Where the symbols take the elements:
from | $ & +
Zud | Viz Zil Kod
Viz | Rif Sef Fir
Rup | Kad Daz Fon
Rov | Gid Vog Dus
Kem | Dab Fim Poz
Tid | Guv Zov Tuv
Pir | Fim Las Dus
Lud | Sab Giz Zeg
Vob | Gaf Bel Gim
Rif | Viz Vuv Kal
Kal | Faf Viz Zim
Lef | Bir Fuf Ruv
Gog | Ruv Giz Zir
Giz | Vir Bir Mef
Mef | Tuv Diz Sep
Noz | Sas Vur Vef
Zim | Feg Fir Gid
Sef | Sib Kar Tel
Gim | Zop Kub Pev
Rur | Kod Gid Zaf
Zal | Dus Luz Fot
Kog | Pur Zof Mif
Tiz | Vib Kem Nop
Feg | Zil Pir Muv
Ful | Nor Bis Ras
Vur | Vog Zim Tak
Sep | Zoz Ker Zir
Saf | Vuv Ras Faf
Ruk | Zoz Dek Bod
Pur | Vus Toz Dek
Saz | Mif Rok Ref
Las | Sez Sef Dab
Ref | Ruz Ruk Rup
Bot | Tiz Mor Ran
Ras | Nir Vur Zil
Poz | Zal Mef Fud
Kub | Kog Nop Saz
Bis | Saf Noz San
Gaf | Niv Sul Laf
Bet | Ruk Mif Daz
Zil | Saf Zov Faf
Vef | Rup Tuv Tak
Lek | Tof Zaz Bot
Ran | Sur Ker Fod
Tof | Rir Rir Tiz
Fot | Sib Poz Bir
Lal | Tid Rur Tid
Toz | Mef Ruv Sep
Gid | Tuv Kuf Dol
Nir | Tak Ful Saf
Bod | Bub Ful Fum
Vib | Mor Tof Nop
Nup | Lud Ran Sul
Rir | Zaz Zoz Vib
Ses | Sef Fot Giz
Tuv | Kar Dol Sez
Zaz | Sep Zir Mor
Dol | Tid Zev Zev
Diz | Giz Lef Toz
Luz | Sef Tuv Fim
Gof | Nop Bot Fud
San | Vog Vef Zov
Faf | Zud Rif Dak
Zop | Zov Sas Ful
Kar | Vip Tid Luz
Tel | Las Luz Kem
Zev | Tuv Vip Tel
Fip | Vef Gim Noz
Dus | Feg Dab Sib
Laz | Kob Rup Mim
Vep | Kag Ref Laz
Sur | Tuf Zaz Nup
Dek | Rok Kog Bet
Zir | Ker Mef Rir
Fon | Laz Sot Ved
Dab | Dab Tel Zal
Mif | Dek Kub Kub
Kuf | San Kod Rov
Tak | San Nor Kar
Bef | Rir Miv Sab
Fim | Tel Sez Luz
Vip | Dol Guv Sef
Miv | Zeg Vib Daz
Sas | Rur Fip Bis
Nor | Vef Zop Nir
Muv | Kem Dus Fuf
Tuf | Bef Nop Zaz
Sab | Ran Toz Sof
Sot | Rup Kag Zaf
Sib | Zim Zal Tuf
Zof | Zeg Zaz Ruv
Sof | Mim Lud Pur
Nop | Miv Tiz Ker
Zoz | Zir Toz Tof
Vuv | Zov Nir Faf
Fud | Luz Giz Lef
Dak | Kad Gim Vur
Zeg | Sof Nup Kog
Ved | Mim Zaf Gaf
Ruv | Vus Vir Mor
Zov | Ras Tak Rif
Vir | Lef Ses Gog
Vus | Zof Sof Rok
Kag | Daz Ful Mel
Sul | Ved Kob Lal
Laf | Bod Bod Sot
Niv | Bel Rup Bod
Sez | Luz Zev Pir
Bel | Sul Mim Bub
Fuf | Fud Sib Vir
Mim | Bel Fon Zaf
Mor | Kub Rir Miv
Kad | Gim Bod Rur
Fum | Kad Kog Fip
Zaf | Fon Mel Sul
Daz | Nop Bet Sot
Fod | Dek Sab Vus
Ker | Toz Gog Zaz
Fir | Kal Zud Sef
Kod | Fir Faf Vog
Mel | Sot Vep Noz
Bir | Pir Fud Diz
Guv | Rov Vur Vur
Ruz | Bet Fod Vep
Bub | Vob Niv Kad
Kob | Zaf Laz Bel
Vog | Kuf Dak Guv
Rok | Kub Pur Ruk
Pev | Ful Kad Sot

The rows follow the links: the fewer symbols apart two elements are, the more alike their rows tend to be.

Element, then a row for it; each showing differs a little:
Vib ->  -27  -354  -687   426   -70  -190   458   529  -158  -118   632   373   678  -322  -229    45  -125   476   381   352   292     4   224   201    28   -93   -10    32   171   472   744  -241  -534   382  -250   153   172   504   709  -213   -20  -708  -298   177   175
Sot ->   272     62   -657   -477    117   -426    326   -160    522    132    149    -90    126     30   -363    673     42   -201   -142   -285     -2   -289   -471    392   -127      5    -88   -132    489     -6  -1076    714    458   -366    163   -189   -681    332     22     33   -251    109    346    430   -122
Nor -> -577   612   497  -249  -539   -39   -26   542   172   152  -356  -685  -598  -121  -358   133    85   152  -125  -289    76   388    44   164   -71   -42  -678  -407  -301  -171  -915   263  -108   -82   163  -600   145  -345   129  -249     3   599   380   -69  -126
San -> -538   498   560  -172  -599   193  -171   641    -9   195  -478  -607  -602   -61  -223   -56   -56   100  -377  -243   141   525   199    40   -50   -84  -514  -397  -213  -275  -905   226  -159    -8   173  -643   257  -332   220    33   132   651   376   -59   -61
Dus -> -141    42   939   188    79   648  -426  -270  -357  -367  -223   497  -317   235   839  -705  -267  -323  -442   -45  -188   117   143  -392    73  -444   840   -35   -46  -238   274  -250  -146  -158   229    44   129  -530   -91   335   345   129    82  -342   110
Fip -> -543   678   288  -381  -483  -327   141   463   211   -43   -34  -691  -356   -59  -297   346    41     3   -28  -357  -104    65  -107   280   -70   -43  -564  -483  -126    16  -930   495    87  -107   317  -422    44  -342    61  -437   -95   691   454    94  -360
Bir -> -305   141   722   268   471   259  -371  -677   470  -442   -41   582  -222    31   325   -24    82    -4   731    26  -319   -12  -307  -173  -180  -259   194   195  -389   125   775  -540  -348  -298  -151    80  -227  -547  -434  -330  -187  -387  -260  -478   -23
Rir -> -146  -264  -643   510   -66  -185   380   435   -28  -118   545   420   628  -308  -260    86  -114   478   486   344   298    66   180   257     4   -37   -67    77   103   491   779  -334  -588   298  -287    61   141   502   626  -195  -113  -793  -323   118   190
Vob ->   148    -18   -520   -302    190   -210    220   -290    650    173     11    194     62     36   -378    633     14   -204    -80   -232    123    -54   -539    447   -206    -95    -73   -124    455    -74  -1074    561    275   -592     -1   -382   -863    365     63    166   -323   -101    346    365    -28
Sep -> -260  -166  -345   507   142  -135   234   148   213  -270   506   468   416  -281  -247   204    20   470   844   309    97    37    34   145   -88   -86  -175   151  -169   431  1036  -446  -656   124  -431   171   -13   230   220  -511  -218  -808  -347  -106    69
Guv -> -423   384   624  -127  -597   326   -97   680  -379    33  -259  -352  -357   -14   176  -328  -230   -16  -749  -180    80   460   372   -21    62  -251    37  -450     8  -249  -830   234   -89    54   363  -491   407  -357   498   188   333   609   383   -31     2
Diz -> -292   131   492   279   456    84  -238  -583   584  -360    63   479   -79   -68    72   197   155   164   980    45  -263   -38  -339   -79  -230  -200   -72   274  -455   253   886  -543  -429  -230  -276    59  -195  -359  -338  -444  -334  -513  -381  -437    14
Ref ->  662   -86  -466  -464    82  -657   231  -286  -314    37   244  -726   255   213    71    71   230  -311    42   -99  -348  -810  -154     4   135   452    13    93   127   111    83   351   795   244   292   600   166   171  -458  -207    20   543  -105   375  -317
Rup ->   283     36   -669   -461     84   -484    324   -170    367    101    182   -130    110    108   -324    575     86   -353   -205   -277      4   -327   -495    448    -70     83    -51   -131    485    -67  -1018    756    554   -390    161    -44   -649    374   -134     12   -252    193    395    524   -256
Bub ->   165     24   -530   -380    183   -264    225   -253    711    170     21    133     33     33   -377    688     75   -214   -118   -264    107    -62   -546    427   -156    -50    -85   -133    440    -70  -1066    626    326   -554     35   -316   -884    287    -16     99   -316    -30    400    325    -97
Kem -> -145   -76   616   285    37   436  -167   -60  -429  -641   252   697    85   185   918  -693  -355  -165  -323    79  -201  -106   170  -207    58  -556   984   -28   163    75   567  -220  -289    13   274   216   190  -386   221   135   354  -131     8  -192   105
Zud ->  235  -145   257    73   -16   627  -438  -131  -229   734  -989  -115  -503   -10  -165  -226    53  -117  -582    67   357   751   339  -339    92   346  -222   155  -210  -634  -417  -285   138   -22  -283  -301   121   100  -189   805   168   113    23  -268   267
Bef ->   49  -396  -751   469    56  -193   406   297  -127   -66   555   336   697  -273  -242    31   -41   432   481   359   240   -73   193   151    42    51   -39   166    67   412   899  -310  -440   341  -332   212   124   539   467  -188   -45  -775  -357   151   148

Each walk starts at a row. The symbols on each line, taken left to right, move it on to the next element.
Each answer is a row, close to the row of the element it stands for.
---
-307   372   548   -94  -372   383  -303   372   -54   505  -788  -447  -616  -101  -310   -78     4     5  -421  -164   256   707   285   -66    -3   143  -561  -202  -284  -441  -840    15  -104   -21   -19  -597   234  -189    60   338   145   507   235  -206    58
& + $ + + &	-258   113   821   108  -163   455  -187    20  -445  -565   156   426  -112   241   934  -737  -396  -284  -498   -79  -228   -34   207  -199    51  -482   915  -182   145   -95   221   -61  -155   -61   416   110   211  -554   159   132   388   247   185  -163    34
+ & $ + + +	-143    68   719    56  -101   411  -144     0  -496  -572   196   441   -70   266   959  -682  -363  -301  -558     1  -221   -93   254  -220   104  -533   975  -173   176   -63   248     9   -82     7   413   192   210  -502   148   140   394   221   192  -144    19
---
 -57    59   895   150    71   741  -578  -276  -290    57  -641   315  -449   167   556  -580  -148  -247  -578    11   -15   433   282  -433    90  -198   495   105  -148  -426   -35  -312   -42  -147    70  -137   179  -417  -180   613   299   194    35  -435   170
+ $ & & $ $ + $ +	 -72   -20   694    96    46   511  -256  -140  -437  -510   105   532   -77   289   955  -667  -321  -261  -537    23  -270  -125   175  -329    91  -507   982   -88   147   -82   303  -114   -57   -48   362   207   185  -497    30   214   374   139    90  -201   108
& & $ + + & &	-199   109   708    42  -228   370  -122   174  -541  -547   187   339   -77   276   916  -650  -379  -309  -667   -41  -235   -88   245  -196   105  -507   869  -234   229   -78    88    67  -109    16   475    97   316  -513   203   147   421   328   242  -110    13
---
  91   -97   578    52   -92   692  -541    -7  -305   499  -903    46  -556    92   183  -435   -89  -113  -759    20   262   693   368  -470    95     6    89    58  -152  -563  -370  -286    42    12   -62  -275   239  -177   -49   795   282   219    68  -363   296
& & & & + & +	 109     4   296    49  -120   552  -439    60  -134   766  -990  -208  -571     0  -268  -133    77   -73  -551    33   423   835   321  -268   113   351  -325   110  -300  -609  -498  -207   102   -39  -284  -419   147    43  -210   697   136   215    64  -263   195
& + $ $ $ + & + $	 283  -192   287   149    34   654  -495  -168  -311   669  -895     2  -411    76   -14  -371    -4  -167  -625   100   365   712   357  -412   136   291   -13   216  -131  -616  -307  -324   157   -37  -244  -250   130    78  -154   878   240    83    30  -338   287
---
-308    99   853   205   479   393  -475  -696   326  -457  -169   706  -223   134   548  -202   -55   -47   410   -26  -323    30  -205  -317  -130  -410   440   204  -320    10   691  -491  -312  -312   -51    83  -128  -589  -407   -94   -67  -292  -232  -506    59
& $ + $ $ + & &	  94   -28   275    -8  -211   591  -418   199  -209   679  -865  -203  -596   -17  -179  -270     0   -27  -726     5   377   797   339  -311    77   206  -226     3  -151  -595  -673   -87    89   -28  -191  -467   158    -4   -35   736   213   257   204  -270   244
& + & $ $ $	-342   406   482  -132  -409   279  -235   392    57   478  -754  -559  -745  -155  -340    45   109    71  -340  -119   262   716   199   -69    -1   173  -652  -200  -370  -387  -858    63   -73   -28   -76  -585   180  -259   -38   152    82   514   280  -255    31
---
-385   247   480  -100  -600   319   -49   677  -381  -133   -62   -99  -276    36   338  -371  -331   -48  -867  -164    57   361   305    21    54  -457   272  -462   193  -190  -778   343  -103   -21   453  -390   246  -341   536   168   395   507   477    48    60
& $ & $ + + & +	-305   264   601  -103  -541   401  -133   536  -483    71  -275  -125  -315    46   412  -470  -315  -136  -909  -165   118   453   389   -91    64  -329   309  -377   107  -267  -735   183  -102    40   399  -408   327  -325   440   371   413   549   403   -31    59
+ $ & $ & & + $ & &	-305   205   596    17  -432   277   -48   369  -631  -430   176   124     3   152   751  -608  -410  -261  -735   -94  -172     3   261   -26   112  -465   732  -345   272   -36  -164   217  -164   117   568   -33   360  -383   453   189   467   472   311    55   -23
---
-157    57   891   118    92   525  -341  -193  -314  -474   -22   503  -218   264   939  -718  -286  -280  -453   -30  -301   -34   158  -330    81  -469   858   -67    23  -131   319  -165   -77  -136   302   127   182  -573   -45   146   356   153    81  -291    92
$ & & + $ &	  10   -58   800   138   -40   691  -446   -36  -449  -125  -385   325  -322   213   733  -710  -271  -281  -756     7   -48   330   365  -442   107  -319   719    -2     1  -322    35  -223   -60   -29   217   -44   247  -443    43   551   393   190    89  -350   216
$ + + & & $	-470   290   733    20  -465   342     4   545  -465  -478   180    79  -150   150   692  -570  -396   -89  -675  -124   -96   114   297   -40    64  -501   563  -400   169   -26  -298   214  -207   107   543  -175   326  -473   480    32   403   461   361   -27   -65
---
 -196    225     44   -299   -356    155     10    357    188    304   -334   -176   -410     -8   -188    146   -113   -137   -723   -308    233    405     30    216   -100   -144   -198   -382    236   -358  -1388    550    122   -334    197   -585   -314    -31    278    360     77    401    616    164     39
+ + + + $ + & + $ &	-326   218   571   -23  -496   321    25   550  -564  -375   198    13   -69   140   615  -566  -390  -175  -790  -121   -72   110   344    27   144  -453   582  -428   287   -64  -371   251  -100    75   521  -149   371  -359   520    95   417   528   427    77     0
+ $ + + & & + $	 -79     3   686    79   -86   501  -267   -45  -518  -467    94   421   -86   278  1006  -672  -373  -340  -681   -18  -214   -52   232  -285   124  -458   928  -118   189  -107   189    -1   -47   -21   422   175   243  -457    53   257   413   261   166  -137    51
